Below are the code and all the weights of a small trained network. Each question names an input and a class and asks about switching units off, where a switched-off unit gives its printed mean instead of its output.

import numpy as np


def w(rows, s, z=0):
    codes = np.array(rows[::2]) - 128.0
    scale = np.full(codes.shape[1], s)
    scale[-1] = z or s
    return codes * scale


def norm(h):
    return h / np.sqrt((h * h).mean(-1, keepdims=True) + 1e-5)


def f(y):
    return np.maximum(y, 0)


def log_softmax(a):
    a = a - a.max(-1, keepdims=True)
    return a - np.log(np.exp(a).sum(-1, keepdims=True))


def net(x, mask):
    res = np.array(x, float).reshape(1, 8) / 4 @ E
    u = 0
    for l in range(2):
        y = f(norm(res) @ A[l][:, :-1].T + A[l][:, -1])
        res = res + np.where(mask[u : u + 15], y, B[l][:, -1]) @ B[l][:, :-1]
        u += 15
    return log_softmax(norm(res)[-1] @ U[:, :-1].T + U[:, -1])


A, B = {}, {}
E = w([
[51,164,80,159,170,160,155,154,165],'x0',
[126,129,131,130,128,127,136,129,123],'x1',
[50,72,120,134,87,125,164,68,134],'x2',
[130,131,129,130,126,128,131,130,127],'x3',
[121,190,82,2,70,129,151,111,128],'x4',
[92,128,135,117,142,20,128,180,106],'x5',
[100,171,156,134,145,124,84,76,89],'x6',
[127,120,184,101,155,122,124,114,191],'x7',
],0.009)
A[0] = w([
[140,89,77,115,158,161,205,210,172,73],'0.n1',
[196,84,49,161,22,111,64,129,30,113],'0.n2',
[174,91,218,84,109,91,78,82,208,108],'0.n3',
[89,134,135,222,156,134,135,125,112,146],'0.n4',
[172,114,208,110,42,73,96,124,95,72],'0.n5',
[219,48,75,132,46,102,179,172,193,21],'0.n6',
[123,127,7,201,87,147,154,182,17,95],'0.n7',
[136,80,150,75,216,117,168,126,243,84],'0.n8',
[78,178,191,121,186,147,74,31,23,8],'0.n9',
[202,127,148,158,137,254,214,38,102,3],'0.n10',
[90,153,75,32,91,160,114,122,154,230],'0.n11',
[175,64,124,118,81,144,209,189,149,66],'0.n12',
[100,230,151,132,82,122,70,67,67,124],'0.n13',
[205,160,131,105,160,164,137,143,121,103],'0.n14',
[142,75,182,129,110,163,168,105,85,139],'0.n15',
],0.0078,0.0042)
B[0] = w([
[86,164,186,102,146,206,68,137,42,192],'0.n1',
[149,172,174,143,216,123,207,80,148,224],'0.n2',
[135,197,124,175,193,147,210,83,83,201],'0.n3',
[158,80,134,48,206,172,170,183,172,234],'0.n4',
[165,109,65,169,128,154,182,170,60,192],'0.n5',
[86,145,225,101,109,240,104,162,42,182],'0.n6',
[134,179,231,116,154,76,119,36,208,230],'0.n7',
[115,196,180,148,126,89,130,62,118,196],'0.n8',
[100,151,219,133,53,187,97,194,95,189],'0.n9',
[164,117,123,146,98,152,107,109,254,207],'0.n10',
[192,60,129,158,188,138,184,168,155,255],'0.n11',
[51,151,208,147,111,136,49,133,104,176],'0.n12',
[101,93,183,91,142,188,128,175,141,201],'0.n13',
[171,156,96,140,124,116,68,142,199,173],'0.n14',
[183,94,44,116,135,138,98,108,122,183],'0.n15',
],0.0077,0.0061)
A[1] = w([
[144,60,124,207,203,118,50,116,166,46],'1.n1',
[58,25,136,118,98,133,126,37,129,206],'1.n2',
[80,91,155,122,123,4,112,209,84,107],'1.n3',
[118,189,58,110,121,118,119,70,71,90],'1.n4',
[101,182,155,132,130,152,148,110,120,19],'1.n5',
[136,172,150,145,145,142,143,114,162,81],'1.n6',
[126,186,134,147,145,47,180,152,78,116],'1.n7',
[192,137,172,105,197,147,152,183,191,222],'1.n8',
[91,188,70,29,140,156,158,150,156,98],'1.n9',
[184,145,101,155,132,99,15,156,140,68],'1.n10',
[74,114,155,109,128,153,90,165,88,78],'1.n11',
[43,166,82,146,191,156,117,168,192,129],'1.n12',
[116,104,172,110,85,174,79,179,112,3],'1.n13',
[158,198,114,33,44,135,187,104,146,163],'1.n14',
[111,93,122,149,110,126,183,92,87,90],'1.n15',
],0.011,0.0028)
B[1] = w([
[91,85,137,77,151,123,110,163,122,176],'1.n1',
[149,205,85,111,105,69,107,189,114,160],'1.n2',
[132,113,122,119,96,208,114,89,187,157],'1.n3',
[127,120,127,133,183,121,162,128,154,129],'1.n4',
[122,143,164,152,127,89,130,109,123,150],'1.n5',
[108,121,128,113,108,71,161,113,133,170],'1.n6',
[145,128,113,142,107,162,116,91,176,161],'1.n7',
[75,122,85,124,89,97,151,117,106,255],'1.n8',
[112,85,154,132,145,131,113,145,112,155],'1.n9',
[107,170,74,115,101,115,123,133,140,140],'1.n10',
[124,148,121,118,100,161,146,132,120,147],'1.n11',
[247,138,136,145,114,141,122,92,72,182],'1.n12',
[86,148,108,112,88,153,142,135,106,143],'1.n13',
[98,78,156,177,179,109,60,155,136,156],'1.n14',
[131,167,86,114,139,106,110,128,117,143],'1.n15',
],0.013,0.017)
U = w([
[113,117,110,118,102,133,151,111,99,251],'0',
[89,156,222,128,81,194,101,172,72,95],'1',
[98,9,133,126,218,118,104,207,122,105],'2',
[165,111,100,143,82,201,101,76,246,104],'3',
[235,127,130,163,156,135,162,84,27,80],'4',
[113,175,194,160,176,37,155,72,156,79],'5',
[100,124,93,124,90,115,173,120,98,163],'6',
[132,215,38,119,87,76,87,190,120,76],'7',
],0.012,0.013)

Each question gives the input, the list of numbers given to net, and the class t.
The units are the neurons (one row each of A and B). Each row of codes is followed by its name. A weight is (code - 128) times the scale printed after its matrix; where a second scale follows, it is the last column's (A, B and U).
mask holds one flag per neuron, layer by layer. A switched-off neuron (its flag False) gives its mean, the last column of its row in B, instead of its output. The means were averaged over made-up inputs and are rounded, as every weight is.
A unit's drop is (log p(t) with every unit on - log p(t) with that unit switched off) / (log p(t) with every unit on - log p(t) with every unit switched off).
The circuit of an input: a set's keep is (log p(t) with only the set's units on - log p(t) with every unit switched off) / (log p(t) with every unit on - log p(t) with every unit switched off). Starting from the 12 units with the biggest drops (on a tie, the unit counted first), units are removed one at a time, each time the one whose removal leaves the highest keep (on an exact tie, the one counted first), for as long as the keep stays at least 0.8.
circuit, biggest first: the units of the circuit, biggest drop first
top k neurons: the k neurons with the biggest drops, biggest first
top k neurons in layer l: the k neurons of layer l with the biggest drops, biggest first
input [-5,7,-7,4,-2,2,8,1], class 1: top 4 neurons	0.n9; 0.n13; 1.n12; 1.n2
input [7,4,-1,1,-1,0,-1,5], class 4: top 2 neurons	1.n12; 0.n7
input [-5,-4,5,6,6,3,7,-5], class 1: circuit, biggest first	0.n9; 1.n8
input [7,1,4,3,-2,-1,-2,7], class 4: top 2 neurons in layer 0	0.n7; 0.n2
input [5,2,2,4,7,6,1,-8], class 5: circuit, biggest first	0.n7; 1.n14
input [-5,-4,7,0,2,5,-1,-4], class 7: top 3 neurons in layer 1	1.n2; 1.n15; 1.n12
input [-5,-3,3,3,1,-2,-3,-2], class 4: circuit, biggest first	0.n5; 1.n8; 0.n4
input [6,-7,4,4,-8,-3,1,7], class 2: circuit, biggest first	1.n1
input [-3,3,-3,3,7,5,7,5], class 1: top 2 neurons	0.n9; 0.n13
input [-7,-1,-8,4,-8,-7,7,-1], class 2: circuit, biggest first	1.n1; 1.n12
input [-4,-1,-2,5,-5,-6,5,7], class 5: circuit, biggest first	0.n3; 1.n12
input [3,-3,-3,1,7,-3,8,6], class 1: circuit, biggest first	0.n9; 1.n14
input [2,-6,7,2,-6,6,4,-1], class 7: circuit, biggest first	1.n2; 0.n2
input [8,4,-3,-5,-4,3,-7,-6], class 4: circuit, biggest first	1.n12
input [0,-4,7,-2,-5,2,4,4], class 7: circuit, biggest first	1.n2; 0.n2
input [2,-2,6,-2,-5,1,-3,1], class 7: circuit, biggest first	1.n2; 0.n11
input [-8,6,2,-8,-2,-2,4,6], class 4: top 2 neurons	0.n3; 0.n5
input [5,-7,5,-8,-8,-3,-8,2], class 1: top 4 neurons in layer 0	0.n1; 0.n11; 0.n12; 0.n6
input [3,-5,-2,6,-6,-2,7,-8], class 5: top 2 neurons in layer 0	0.n7; 0.n2
input [2,-2,-2,-7,8,7,-7,2], class 2: top 3 neurons in layer 0	0.n9; 0.n11; 0.n13
input [8,-6,-2,-6,-7,-1,-4,-4], class 4: top 2 neurons	1.n12; 0.n11
